The same points and some others measured another way (B), then each row and its match in B
B (72 x 22)
-28 -202 46 18 -236 -220 226 -5 266 -445 -109 -271 217 178 -31 8 64 75
 116 168 -147 -221

157 39 6 25 -12 -40 40 -61 21 -29 -175 -30 -58 -48 21 87 -6 96 58 93 -26
 -34

85 -273 -106 333 60 -120 -237 260 -113 -98 87 -32 -227 -371 15 -211 267
 264 194 -344 -401 37

-238 -267 -60 169 91 -90 -34 93 266 -201 -156 -265 -191 -283 206 107 -48
 -79 44 196 22 -229

-145 -145 132 67 -31 -201 286 -154 653 -568 -412 -536 138 63 62 243 -228
 -376 29 478 184 -407

32 17 101 -106 -161 -100 16 -123 54 -239 11 -114 247 111 -64 71 -27 171
 67 82 -91 -28

-27 -89 -62 198 109 -62 -204 39 4 -183 -32 -131 -119 -256 -63 -73 62 159
 106 -192 -220 62

5 312 106 -37 307 233 79 -136 -5 -224 -512 -29 -115 -56 -176 -151 79 195
 -210 -114 118 324

122 7 -20 -19 -86 -63 82 -41 -6 -71 -129 -17 0 25 -4 45 44 191 61 78 -84
 -31

-244 -269 -115 201 126 -14 -99 167 109 -58 -124 -145 -309 -331 231 31 32
 36 35 90 -16 -130

-71 -100 95 -130 23 -25 69 -48 -92 -207 -74 -38 86 -89 119 54 85 235 16
 54 10 -1

-152 189 216 -170 -41 60 343 -341 484 -302 -548 -341 183 333 45 330 -350
 -308 -145 618 461 -201

801 494 300 -328 -270 230 2 65 -708 491 109 705 190 232 -130 -280 449
 777 -98 -334 -193 531

-307 -391 -231 398 200 -78 -212 209 62 -202 -80 -230 -380 -419 108 -101
 106 89 152 -165 -231 -70

125 223 -12 -37 105 171 83 7 -173 -27 -323 148 -145 7 -142 -214 221 400
 -129 -163 -68 298

-9 -260 261 -26 -103 -25 140 60 11 -66 -88 -62 90 -3 369 152 53 -35 62
 274 175 -203

86 282 107 -72 194 225 0 -136 -225 -58 -321 110 -54 3 -136 -124 108 315
 -120 -178 45 362

250 115 -118 219 -172 -88 -142 142 252 70 -52 -55 -155 -53 -159 -92 21
 95 38 12 -267 -41

291 149 178 -278 -278 28 114 -12 -175 166 32 233 196 181 88 56 115 341
 -39 168 10 42

149 58 -153 201 -275 -145 -214 67 274 100 87 -118 -71 18 -125 52 -127 32
 120 120 -259 -135

-83 -138 41 79 -117 -1 -69 88 -26 -67 13 -47 9 18 75 -44 83 176 66 3 -97
 -2

-190 -386 150 -53 -26 -61 135 9 -130 -199 -41 -90 88 -56 361 150 89 104
 127 167 97 -167

10 -470 64 326 -295 -290 -109 197 358 -45 161 -305 -3 -110 326 224 -110
 -298 293 323 -99 -504

-3 402 -15 -140 294 263 121 -151 -112 -182 -515 79 -146 -13 -262 -206
 139 404 -263 -164 51 419

-182 -229 -15 206 76 -48 -142 66 183 -65 -88 -216 -188 -267 226 148 -104
 -122 85 169 45 -186

162 -61 -47 167 -3 -62 86 -34 43 -18 -261 -73 -159 -28 53 91 -6 4 136 98
 -34 -96

151 246 287 -293 -214 -3 379 -258 338 -194 -372 -143 316 375 25 248 -180
 -104 -130 539 317 -166

-518 -177 -41 248 177 -98 26 -267 642 -553 -446 -682 -60 -37 30 321 -449
 -493 74 411 240 -323

-75 199 197 -225 7 194 145 -226 -46 -23 -307 9 107 210 82 159 -110 93
 -131 264 310 100

55 10 135 -16 -227 -104 240 -193 320 -243 -269 -257 212 329 -2 215 -180
 -158 77 384 117 -227

-124 -187 39 -9 -98 -58 -27 -59 -65 -79 26 -85 68 13 169 164 -46 106 136
 139 1 -104

135 26 51 98 171 173 -384 194 -435 283 122 279 -251 -417 110 -176 245
 417 -2 -362 -162 319

34 45 338 -171 -108 151 174 -128 -56 69 -219 37 160 232 267 207 -71 -24
 -54 347 353 -35

-301 -208 27 99 -26 -209 168 -174 609 -531 -309 -563 96 26 79 294 -302
 -355 79 468 150 -410

188 28 10 31 -23 -78 38 -94 9 -71 -152 -51 -14 -35 -8 102 -16 95 100 66
 -62 -41

-128 -150 126 74 -28 53 -108 165 7 -79 4 -47 -25 -116 147 -90 129 152
 -18 -9 -34 19

-423 -406 -68 279 -65 -257 67 -120 596 -486 -220 -634 10 18 149 328 -344
 -437 220 451 81 -498

265 249 113 -24 157 235 -251 54 -365 354 -53 316 -207 -267 70 -72 137
 333 -92 -189 10 328

183 12 90 65 23 -71 -58 -96 1 -105 -100 -80 23 -107 4 95 -28 47 115 1
 -56 -15

-10 187 136 -92 113 176 48 -154 -94 -81 -305 13 4 58 -23 8 2 171 -99 24
 145 197

-200 -218 62 73 -130 -11 -86 138 -4 -154 75 -90 53 5 96 -89 122 203 52
 -16 -123 -12

-3 -10 166 51 -65 82 -150 75 -59 -5 21 6 40 -21 58 -71 79 160 -2 -50 -39
 102

465 -214 153 125 -353 -158 -359 230 -424 341 553 269 124 -130 182 -19
 225 336 332 -237 -396 -1

68 23 187 -15 -9 39 -97 64 -10 -95 -18 -6 64 -115 40 -72 110 177 -38 -46
 -43 85

-225 -87 85 -61 -135 69 -143 91 -83 -58 130 0 98 24 83 -69 87 296 -31 0
 -65 83

186 268 -7 -34 -20 81 -31 -4 4 25 -177 79 -69 -3 -161 -108 81 283 -101
 -42 -98 178

266 -77 24 93 -121 -18 -315 166 -430 227 313 250 -31 -181 45 -125 244
 448 180 -328 -345 185

-20 -272 141 87 -116 -94 -12 45 23 -73 16 -116 53 -47 257 143 -1 -23 158
 164 17 -192

264 -85 64 277 -223 -245 -225 163 443 -44 116 -238 1 -189 14 69 -89 -185
 148 144 -217 -289

174 -36 -25 63 6 -117 72 -81 39 -118 -185 -88 -53 -83 15 110 -5 71 126
 76 -73 -92

-46 -183 -51 244 102 -44 -283 101 -101 -77 61 -75 -162 -312 40 -68 87
 169 151 -222 -226 59

45 102 73 -114 93 115 115 -30 -155 -111 -257 85 -32 -25 -12 -98 177 333
 -97 -57 13 187

312 77 163 -72 -199 38 -42 48 -249 190 73 217 93 74 65 -25 149 303 50
 -31 -91 107

222 83 24 32 -43 -4 13 -48 -42 65 -155 37 -63 -5 13 66 10 124 59 62 -34
 14

-353 -247 -195 335 279 -117 -299 6 187 -401 -84 -380 -235 -440 -54 -14
 -69 10 142 -174 -214 -31

241 154 59 -34 13 110 -30 35 -210 161 -126 197 -108 -71 16 -69 150 307
 -39 -74 -46 181

-454 -491 -114 443 134 -137 -161 75 387 -274 -155 -495 -277 -304 271 201
 -210 -357 207 218 38 -360

120 -15 49 -52 -238 -94 200 -45 72 -171 -133 -62 155 241 -42 17 64 173
 68 144 -89 -79

4 -131 92 72 58 44 3 -1 -221 -100 -122 11 -32 -47 98 -37 143 205 98 -110
 -41 93

194 108 87 11 16 61 -58 -25 -115 74 -121 80 -55 -67 22 11 51 174 13 -22
 -18 105

108 111 -96 115 -164 5 -97 31 83 115 -71 -2 -104 81 -94 -11 -29 143 37
 63 -140 17

-362 -403 -161 304 96 -119 -11 133 314 -263 -203 -354 -279 -259 214 80
 -43 -129 111 184 -22 -285

-351 -325 -191 345 221 -94 -244 86 134 -292 -77 -313 -280 -398 57 -17
 -14 19 150 -117 -180 -74

279 -26 8 116 19 91 -394 246 -589 319 287 377 -175 -326 41 -257 367 582
 113 -505 -371 349

426 301 157 -213 -163 98 75 -30 -347 87 -49 315 163 189 -163 -179 269
 535 -52 -183 -161 316

-161 -195 -23 -9 -284 -201 109 -94 197 -339 8 -266 238 239 -19 124 -75
 77 163 216 -125 -216

103 -216 -76 109 -147 -169 -16 207 40 -72 64 -28 -77 -162 83 -67 189 232
 116 -6 -268 -134

-499 -317 -26 372 194 -157 20 -169 699 -601 -439 -739 -111 -132 96 288
 -395 -574 129 383 194 -406

255 -96 128 123 -189 -33 -207 85 -237 188 192 117 43 -23 113 15 93 178
 201 -98 -174 30

231 -14 -50 73 -31 -131 135 -93 81 -80 -239 -85 -76 -27 16 144 -29 29
 135 145 -57 -137

447 310 170 -184 -78 183 -181 50 -552 342 135 469 48 -34 -60 -184 290
 610 -51 -313 -173 427

97 149 -16 26 -51 87 -79 -42 -121 79 -108 76 -59 67 -89 -40 34 253 10
 -55 -84 164
Rows of B count from 0, top down.

-103 -41 -10 46 -88 419 81 -188 -5 29 152 -148 -80 -165 -28 300 59 -120
 29 -288 -181 76 59 22 -23 55 -305 -> 43
100 251 41 -38 101 143 36 155 -107 -82 79 -45 -49 33 -37 -33 151 -29
 -154 170 73 -129 109 -3 46 -111 15 -> 36
119 147 131 -85 101 -316 156 226 0 -106 -149 149 108 -106 122 37 -92 33
 -59 252 94 -200 -221 135 10 -247 135 -> 47
63 -5 -18 111 74 -248 69 -17 -378 -258 -138 -29 -47 -216 55 224 131 -137
 -130 -57 46 -301 -194 141 -26 -132 283 -> 51
100 7 133 142 192 -172 -132 85 245 -141 -12 216 106 133 98 -350 30 95 2
 386 26 -205 -57 9 -126 92 204 -> 42
30 -191 -71 36 -105 -33 132 -189 62 -76 -145 110 -39 -141 72 270 50 -123
 69 -184 -132 -113 -85 14 -50 110 40 -> 2
131 275 -105 -185 -191 230 349 36 229 119 -102 39 -76 80 -31 305 -37 55
 36 -60 67 123 227 -93 165 29 -289 -> 71
-135 -144 56 10 42 320 72 92 133 144 125 -30 -53 -109 69 55 -76 -82 39
 -19 -100 0 41 7 -81 -27 -206 -> 8
-19 -51 -101 46 -87 -110 12 -373 -366 -228 -174 -99 -185 -195 11 392 132
 -203 -87 -241 -13 -204 -146 100 54 23 138 -> 32
21 -172 -62 151 -8 -329 28 -246 -286 -268 -238 47 -111 -151 86 274 131
 -166 -55 -130 -11 -313 -200 90 -30 13 333 -> 14
78 141 11 -139 -37 -294 269 89 -109 -65 -261 59 -3 -186 106 319 -150 -17
 -41 39 134 -140 -216 152 95 -232 50 -> 40
-148 28 138 -34 -52 294 135 -18 301 189 105 1 -65 96 53 141 -141 35 82
 20 -80 131 128 -56 44 -64 -365 -> 57
-54 227 228 12 125 -161 53 91 -143 -98 11 -51 1 -20 71 97 -78 37 -109
 198 93 -125 -144 135 67 -332 -10 -> 21
130 24 -165 -61 -172 -209 282 -175 -216 -165 -309 31 -84 -232 38 517 56
 -133 -23 -264 27 -156 -142 88 85 -18 108 -> 12
-93 -155 160 175 229 263 -225 77 109 -29 259 34 -30 101 41 -343 162 -75
 -54 243 -130 -170 102 -61 -168 47 57 -> 64
-123 -37 341 -41 337 -12 -159 385 159 74 166 123 49 72 160 -454 -120 3
 -93 587 26 -219 -95 50 -105 -290 69 -> 60
-231 -236 251 229 406 -43 -393 132 -119 -92 181 -28 -37 -44 151 -475 -36
 -83 -116 427 27 -328 -188 133 -218 -104 245 -> 65
21 245 136 -118 -24 368 271 255 336 196 166 30 39 105 0 88 -67 95 31 100
 -45 154 216 -79 65 -150 -395 -> 23
-69 -150 205 288 379 -96 -287 206 38 -144 147 63 112 -53 140 -483 -24 32
 -47 401 20 -278 -182 135 -264 3 245 -> 5
58 -21 60 -22 -12 -31 106 26 357 32 -85 211 47 76 98 -31 -81 58 91 161
 -33 -43 1 -35 -30 71 -46 -> 56
-127 -210 224 242 222 -123 -70 131 146 -45 74 100 103 -63 175 -172 -123
 32 52 208 -65 -165 -188 107 -201 -79 85 -> 3
-121 -32 4 155 49 347 -51 -134 -221 -73 191 -224 -110 -170 -34 166 129
 -140 -69 -194 -98 -50 29 67 -62 15 -129 -> 33
-102 -55 230 115 154 252 -134 64 392 73 238 89 74 128 75 -299 -57 75 69
 268 -128 11 59 -31 -136 54 -180 -> 6
-123 27 179 312 64 324 -164 -279 88 -122 306 -114 -19 125 -43 -6 178 20
 14 -70 -202 37 122 -30 -84 114 -191 -> 48
-144 1 367 -1 266 108 -273 79 102 -35 272 34 62 32 87 -354 -5 -35 -90
 413 -121 -149 -129 77 -100 -201 -42 -> 67
-61 9 290 245 319 163 -118 360 357 42 294 94 159 156 101 -473 -62 167 26
 432 -27 -59 67 -2 -204 -46 -58 -> 10
165 96 56 -45 94 171 207 427 383 103 66 195 143 43 60 -172 -21 95 37 254
 -6 -28 125 -57 -85 -18 -87 -> 24
-117 -83 200 10 156 245 -108 132 365 133 185 95 32 86 99 -302 -112 33 48
 313 -81 -19 40 -22 -112 5 -166 -> 46
80 337 -44 -17 -137 117 436 120 74 67 -78 -75 -13 -25 -8 445 -122 129 36
 -153 123 144 125 25 140 -118 -306 -> 18
181 67 -215 -56 -130 109 215 -53 48 -54 -158 40 -23 -166 -10 252 47 -48
 31 -166 18 -35 28 21 10 187 -49 -> 27
110 -22 155 -42 135 -50 155 381 299 35 14 255 161 -8 129 -166 -35 35 21
 298 -56 -144 -49 0 -109 -136 52 -> 15
-149 -225 194 163 277 200 -364 -11 18 -80 261 4 -29 -3 68 -403 129 -130
 -77 275 -146 -232 -47 24 -204 41 112 -> 50
36 232 -75 -42 -182 369 234 -164 20 18 54 -133 -98 -25 -88 412 82 -22 3
 -269 -55 140 188 -37 121 41 -344 -> 37
247 284 68 -69 52 -180 329 392 185 -41 -117 191 172 -9 72 47 -59 143 -11
 228 114 -86 -31 45 22 -180 25 -> 49
16 199 8 -143 -64 502 225 152 195 180 162 -66 -34 -17 -42 151 -11 -3 2
 -36 -50 146 222 -57 60 -47 -402 -> 70
-19 -44 87 62 177 -250 -158 -67 -380 -267 -68 -27 -65 -178 77 -7 115
 -169 -177 141 36 -364 -263 166 -48 -151 325 -> 63
